Below is a small trained network, with its code and all its weights. Each question gives an input and a target symbol and asks what happens when units are switched off, that is, made to give their printed mean instead of their output.

import numpy as np


def w(rows, s, z=0):
    codes = np.array(rows[::2]) - 128.0
    scale = np.full(codes.shape[1], s)
    scale[-1] = z or s
    return codes * scale


def norm(h):
    return h / np.sqrt((h * h).mean(-1, keepdims=True) + 1e-5)


def f(y):
    return np.maximum(y, 0)


def softmax(a):
    e = np.exp(a - a.max(-1, keepdims=True))
    return e / e.sum(-1, keepdims=True)


def log_softmax(a):
    a = a - a.max(-1, keepdims=True)
    return a - np.log(np.exp(a).sum(-1, keepdims=True))


def net(x, mask):
    ids = ['βγδζηθλμξστψω'.index(c) for c in x.split()]
    T = len(ids)
    res = E[ids] + P[:T]
    u = 0
    for l in range(3):
        q, k, v = (norm(res) @ M[l].T for M in (Q, K, V))
        z = softmax(np.where(np.tri(T) > 0, q @ k.T / 2**0.5, -1e9)) @ v
        res = res + np.where(mask[u], z, O[l][:, -1]) @ O[l][:, :-1]
        u += 1
        y = f(norm(res) @ A[l][:, :-1].T + A[l][:, -1])
        res = res + np.where(mask[u : u + 4], y, B[l][:, -1]) @ B[l][:, :-1]
        u += 4
    return log_softmax(norm(res)[-1] @ U[:, :-1].T + U[:, -1])


Q, K, V, O, A, B = {}, {}, {}, {}, {}, {}
E = w([
[88,146,190],'β',
[71,179,171],'γ',
[109,163,131],'δ',
[130,75,64],'ζ',
[107,72,38],'η',
[210,76,63],'θ',
[134,103,37],'λ',
[31,96,103],'μ',
[119,62,51],'ξ',
[93,136,184],'σ',
[83,250,69],'τ',
[36,85,124],'ψ',
[111,155,132],'ω',
],0.018)
P = w([
[78,254,142],'0',
[71,84,80],'1',
[121,107,115],'2',
[123,104,121],'3',
[131,105,136],'4',
[116,98,113],'5',
[111,91,118],'6',
[192,62,110],'7',
[193,60,112],'8',
[151,112,139],'9',
[103,105,142],'10',
[138,120,149],'11',
],0.0087)
Q[0] = w([
[10,141,150],'L0H0',
[110,153,64],'L0H0',
],0.012)
K[0] = w([
[66,125,152],'L0H0',
[127,185,250],'L0H0',
],0.012)
V[0] = w([
[233,2,102],'L0H0',
[24,121,36],'L0H0',
],0.0051)
O[0] = w([
[149,162,60,169],'L0H0',
[126,254,163,253],'L0H0',
],0.0067,0.002)
A[0] = w([
[45,161,255,251],'L0N0',
[9,154,35,42],'L0N1',
[92,42,211,218],'L0N2',
[141,96,42,185],'L0N3',
],0.0089,0.0023)
B[0] = w([
[65,11,54,255],'L0N0',
[176,203,204,178],'L0N1',
[255,164,1,184],'L0N2',
[168,130,60,241],'L0N3',
],0.0078,0.0071)
Q[1] = w([
[237,49,57],'L1H0',
[32,105,254],'L1H0',
],0.0087)
K[1] = w([
[14,186,109],'L1H0',
[175,68,2],'L1H0',
],0.0077)
V[1] = w([
[254,149,173],'L1H0',
[125,54,114],'L1H0',
],0.0071)
O[1] = w([
[132,5,165,3],'L1H0',
[118,188,31,145],'L1H0',
],0.012,0.0054)
A[1] = w([
[163,98,26,5],'L1N0',
[148,86,2,172],'L1N1',
[239,254,26,191],'L1N2',
[82,122,15,87],'L1N3',
],0.0083,0.003)
B[1] = w([
[142,150,179,190],'L1N0',
[90,69,93,247],'L1N1',
[55,69,177,254],'L1N2',
[245,143,163,208],'L1N3',
],0.012)
Q[2] = w([
[205,158,141],'L2H0',
[36,77,7],'L2H0',
],0.014)
K[2] = w([
[142,84,71],'L2H0',
[162,161,253],'L2H0',
],0.019)
V[2] = w([
[184,172,249],'L2H0',
[191,240,79],'L2H0',
],0.011)
O[2] = w([
[134,155,255,62],'L2H0',
[220,209,150,2],'L2H0',
],0.015,0.0044)
A[2] = w([
[142,117,187,6],'L2N0',
[188,186,62,215],'L2N1',
[156,65,140,176],'L2N2',
[252,120,197,55],'L2N3',
],0.019,0.0024)
B[2] = w([
[200,119,130,168],'L2N0',
[180,240,198,228],'L2N1',
[31,253,156,254],'L2N2',
[171,55,68,176],'L2N3',
],0.015,0.007)
U = w([
[155,197,4,109],'β',
[144,170,137,178],'γ',
[158,183,146,62],'δ',
[224,55,199,150],'ζ',
[110,107,250,70],'η',
[67,1,13,177],'θ',
[38,94,193,170],'λ',
[147,187,139,63],'μ',
[181,73,202,86],'ξ',
[121,136,51,194],'σ',
[97,186,196,2],'τ',
[172,171,104,79],'ψ',
[175,198,109,117],'ω',
],0.013,0.0081)

Each question gives the input, a string of symbols that net reads in full, and the target symbol t.
The units are the heads (2 rows each of Q, K, V and O) and the neurons (one row each of A and B). Each row of codes is followed by its name. A weight is (code - 128) times the scale printed after its matrix; where a second scale follows, it is the last column's (O, A, B and U).
mask holds one flag per unit, layer by layer, with each layer's heads first. A switched-off unit (its flag False) gives its mean, the last column of its rows in O or B, instead of its output. The means were averaged over made-up inputs and are rounded, as every weight is.
A unit's drop is (log p(t) with every unit on - log p(t) with that unit switched off) / (log p(t) with every unit on - log p(t) with every unit switched off).
The circuit of an input: a set's keep is (log p(t) with only the set's units on - log p(t) with every unit switched off) / (log p(t) with every unit on - log p(t) with every unit switched off). Starting from the 12 units with the biggest drops (on a tie, the unit counted first), units are removed one at a time, each time the one whose removal leaves the highest keep (on an exact tie, the one counted first), for as long as the keep stays at least 0.8.
circuit, biggest first: the units of the circuit, biggest drop first
unit that matters most: the unit with the biggest drop
top k neurons: the k neurons with the biggest drops, biggest first
top k neurons in layer l: the k neurons of layer l with the biggest drops, biggest first
input β μ γ β θ θ β θ, target β: top 2 neurons	L0N0, L2N1
input β ζ μ θ λ, target β: unit that matters most	L0N0
input ζ λ θ θ θ θ λ θ ψ ω, target ζ: top 2 neurons	L0N1, L1N0
input β θ θ ψ σ η θ ω σ ω β, target β: top 3 neurons	L0N0, L1N2, L0N3
input θ ζ θ θ τ ζ δ ω ζ λ ζ λ, target λ: top 2 neurons in layer 0	L0N1, L0N0
input β ξ θ σ λ ω θ ξ, target β: circuit, biggest first	L1H0, L0N0
input β γ θ θ β ζ θ ψ, target β: circuit, biggest first	L0N0, L1H0, L0N2
input θ λ γ β λ θ τ, target λ: top 4 neurons	L1N3, L0N1, L1N0, L1N1
input β δ θ θ β λ λ σ θ θ μ, target β: circuit, biggest first	L0N0, L2H0, L1N2, L1N1
input ζ θ λ, target ζ: top 4 neurons	L0N1, L0N0, L1N1, L1N2
input β λ ζ, target β: circuit, biggest first	L1H0, L0N0
input λ λ θ σ θ θ θ, target λ: top 3 neurons	L1N1, L0N0, L0N1
input ζ γ θ η ζ, target ζ: top 3 neurons in layer 0	L0N1, L0N0, L0N2
input η γ θ β, target η: top 2 neurons in layer 1	L1N1, L1N3
input ζ ξ ζ, target ζ: top neuron	L1N3
input ζ θ ω, target ζ: top 4 neurons	L0N1, L1N1, L0N0, L1N2
input η λ ξ ζ σ μ θ β ω θ ζ σ, target η: top 2 neurons in layer 1	L1N1, L1N3
input λ η θ γ ω ζ ζ, target λ: top 3 neurons	L1N3, L1N1, L0N1
input β θ η, target β: top 2 neurons	L0N0, L0N2
input β β θ β ζ β, target β: top neuron	L0N0
input ζ θ ω λ β ζ λ η θ θ β, target ζ: top 4 neurons	L0N1, L1N1, L0N0, L1N2
input β λ λ η ω, target β: top 3 neurons in layer 1	L1N2, L1N3, L1N1
input λ θ θ γ δ θ β ω, target λ: top 3 neurons in layer 0	L0N0, L0N1, L0N2
